0.022, -0.210, 1.270, 1.527, -0.844, 1.237, -0.279, -0.046, -0.974, 0.473, 0.335, 0.593, -0.054
-1.595, -0.034, -1.169, -1.144, -1.048, -1.291, 1.786, 0.590, 0.913, -1.147, 1.368, 0.134, -0.716
0.272, -0.909, -0.168, -0.274, -0.013, 0.055, 4.364, -0.461, 2.039, 0.198, -1.435, 2.445, -0.554
=>
0.272, -1.595, 0.022
-0.909, -0.034, -0.210
-0.168, -1.169, 1.270
-0.274, -1.144, 1.527
-0.013, -1.048, -0.844
0.055, -1.291, 1.237
4.364, 1.786, -0.279
-0.461, 0.590, -0.046
2.039, 0.913, -0.974
0.198, -1.147, 0.473
-1.435, 1.368, 0.335
2.445, 0.134, 0.593
-0.554, -0.716, -0.054

1.081, -0.167, 1.274
-1.953, -1.602, -0.481
5.396, -2.126, 1.320
-3.359, 2.648, 1.342
0.608, -4.834, 0.877
1.302, 1.597, -3.288
0.993, 1.635, -2.220
-5.135, -3.457, -0.886
0.959, -2.918, -5.222
-2.916, 3.128, 3.869
-1.162, 3.771, -3.233
=>
-1.162, -2.916, 0.959, -5.135, 0.993, 1.302, 0.608, -3.359, 5.396, -1.953, 1.081
3.771, 3.128, -2.918, -3.457, 1.635, 1.597, -4.834, 2.648, -2.126, -1.602, -0.167
-3.233, 3.869, -5.222, -0.886, -2.220, -3.288, 0.877, 1.342, 1.320, -0.481, 1.274

0.682, 2.209, 3.159, 4.831, 3.668, 3.853, 5.165, 2.719
0.682, 2.131, 3.159, 4.892, 3.668, 3.920, 5.273, 3.767
0.682, 3.033, 3.159, 4.736, 3.668, 3.853, 5.171, 3.396
0.682, 2.209, 3.159, 4.831, 3.668, 3.853, 5.165, 3.396
0.682, 2.043, 3.159, 4.831, 4.379, 3.853, 5.165, 3.396
0.682, 2.209, 3.159, 5.287, 3.668, 3.853, 5.165, 3.396
0.682, 2.264, 3.159, 4.831, 3.668, 3.853, 4.764, 3.396
0.682, 2.209, 3.159, 4.831, 3.668, 3.853, 5.165, 3.396
=>
0.682, 0.682, 0.682, 0.682, 0.682, 0.682, 0.682, 0.682
2.209, 2.264, 2.209, 2.043, 2.209, 3.033, 2.131, 2.209
3.159, 3.159, 3.159, 3.159, 3.159, 3.159, 3.159, 3.159
4.831, 4.831, 5.287, 4.831, 4.831, 4.736, 4.892, 4.831
3.668, 3.668, 3.668, 4.379, 3.668, 3.668, 3.668, 3.668
3.853, 3.853, 3.853, 3.853, 3.853, 3.853, 3.920, 3.853
5.165, 4.764, 5.165, 5.165, 5.165, 5.171, 5.273, 5.165
3.396, 3.396, 3.396, 3.396, 3.396, 3.396, 3.767, 2.719

-2.216, 4.451, 0.927, -0.853, -0.872, 0.989
-1.867, 1.561, 0.284, 2.213, -2.982, 2.243
-1.346, -1.670, 0.773, 2.145, 1.988, 1.274
-2.101, 3.519, 0.139, 1.033, -0.590, -0.675
2.752, -1.227, -1.847, -5.169, 0.195, -2.047
2.998, 3.046, -0.871, -1.966, -2.218, 0.370
=>
2.998, 2.752, -2.101, -1.346, -1.867, -2.216
3.046, -1.227, 3.519, -1.670, 1.561, 4.451
-0.871, -1.847, 0.139, 0.773, 0.284, 0.927
-1.966, -5.169, 1.033, 2.145, 2.213, -0.853
-2.218, 0.195, -0.590, 1.988, -2.982, -0.872
0.370, -2.047, -0.675, 1.274, 2.243, 0.989

0.784, -2.050, -2.770, -1.786, 0.283, 1.237, 0.652, -0.317, -0.467, 2.591, -0.606, 1.540, 0.285, -2.383, 1.925
3.483, -0.980, -2.313, 0.456, -0.960, -1.387, 0.185, 0.734, -2.151, 1.791, 0.172, 0.729, 0.022, 3.182, -0.816
3.931, -1.492, 0.164, 1.280, -2.761, -3.634, -1.830, -0.865, -1.185, 0.016, 0.948, 0.898, 0.225, -0.916, -0.582
1.356, 1.626, -2.358, 0.497, 1.604, 0.220, -0.574, -0.303, -1.331, -2.481, -3.242, -1.141, -0.693, 1.156, -3.052
=>
1.356, 3.931, 3.483, 0.784
1.626, -1.492, -0.980, -2.050
-2.358, 0.164, -2.313, -2.770
0.497, 1.280, 0.456, -1.786
1.604, -2.761, -0.960, 0.283
0.220, -3.634, -1.387, 1.237
-0.574, -1.830, 0.185, 0.652
-0.303, -0.865, 0.734, -0.317
-1.331, -1.185, -2.151, -0.467
-2.481, 0.016, 1.791, 2.591
-3.242, 0.948, 0.172, -0.606
-1.141, 0.898, 0.729, 1.540
-0.693, 0.225, 0.022, 0.285
1.156, -0.916, 3.182, -2.383
-3.052, -0.582, -0.816, 1.925

-1.889, 0.634, 1.844, 0.289, -4.252
3.342, -2.192, -3.504, 0.080, -0.180
0.801, -2.024, -3.044, 3.218, -3.733
-0.398, 0.003, -2.686, -0.141, -1.146
-1.950, 2.059, 0.398, -4.436, 1.122
-5.152, -1.256, 2.804, 0.277, -2.735
0.680, -1.989, -2.017, -1.606, 1.418
-0.160, -3.763, -1.757, 3.515, -3.345
-0.289, 1.406, 0.850, -3.042, -0.655
=>
-0.289, -0.160, 0.680, -5.152, -1.950, -0.398, 0.801, 3.342, -1.889
1.406, -3.763, -1.989, -1.256, 2.059, 0.003, -2.024, -2.192, 0.634
0.850, -1.757, -2.017, 2.804, 0.398, -2.686, -3.044, -3.504, 1.844
-3.042, 3.515, -1.606, 0.277, -4.436, -0.141, 3.218, 0.080, 0.289
-0.655, -3.345, 1.418, -2.735, 1.122, -1.146, -3.733, -0.180, -4.252

-1.953, -0.315, 1.012, 0.765, -0.624
0.129, 1.608, 2.079, -0.262, 3.452
-1.144, 1.344, 0.364, -2.115, 3.336
-3.090, 0.492, 1.712, 1.372, -1.418
-2.727, -2.461, 0.147, -1.130, 1.631
1.965, -1.757, 0.416, 0.381, 1.630
2.006, 3.150, 0.518, 1.265, -1.379
-1.616, -0.714, -2.126, 0.169, -4.447
-0.491, -0.465, -0.331, -1.290, 1.652
0.229, 1.733, 2.043, -0.312, 3.494
-2.192, 0.465, 1.129, 1.321, -1.808
=>
-2.192, 0.229, -0.491, -1.616, 2.006, 1.965, -2.727, -3.090, -1.144, 0.129, -1.953
0.465, 1.733, -0.465, -0.714, 3.150, -1.757, -2.461, 0.492, 1.344, 1.608, -0.315
1.129, 2.043, -0.331, -2.126, 0.518, 0.416, 0.147, 1.712, 0.364, 2.079, 1.012
1.321, -0.312, -1.290, 0.169, 1.265, 0.381, -1.130, 1.372, -2.115, -0.262, 0.765
-1.808, 3.494, 1.652, -4.447, -1.379, 1.630, 1.631, -1.418, 3.336, 3.452, -0.624
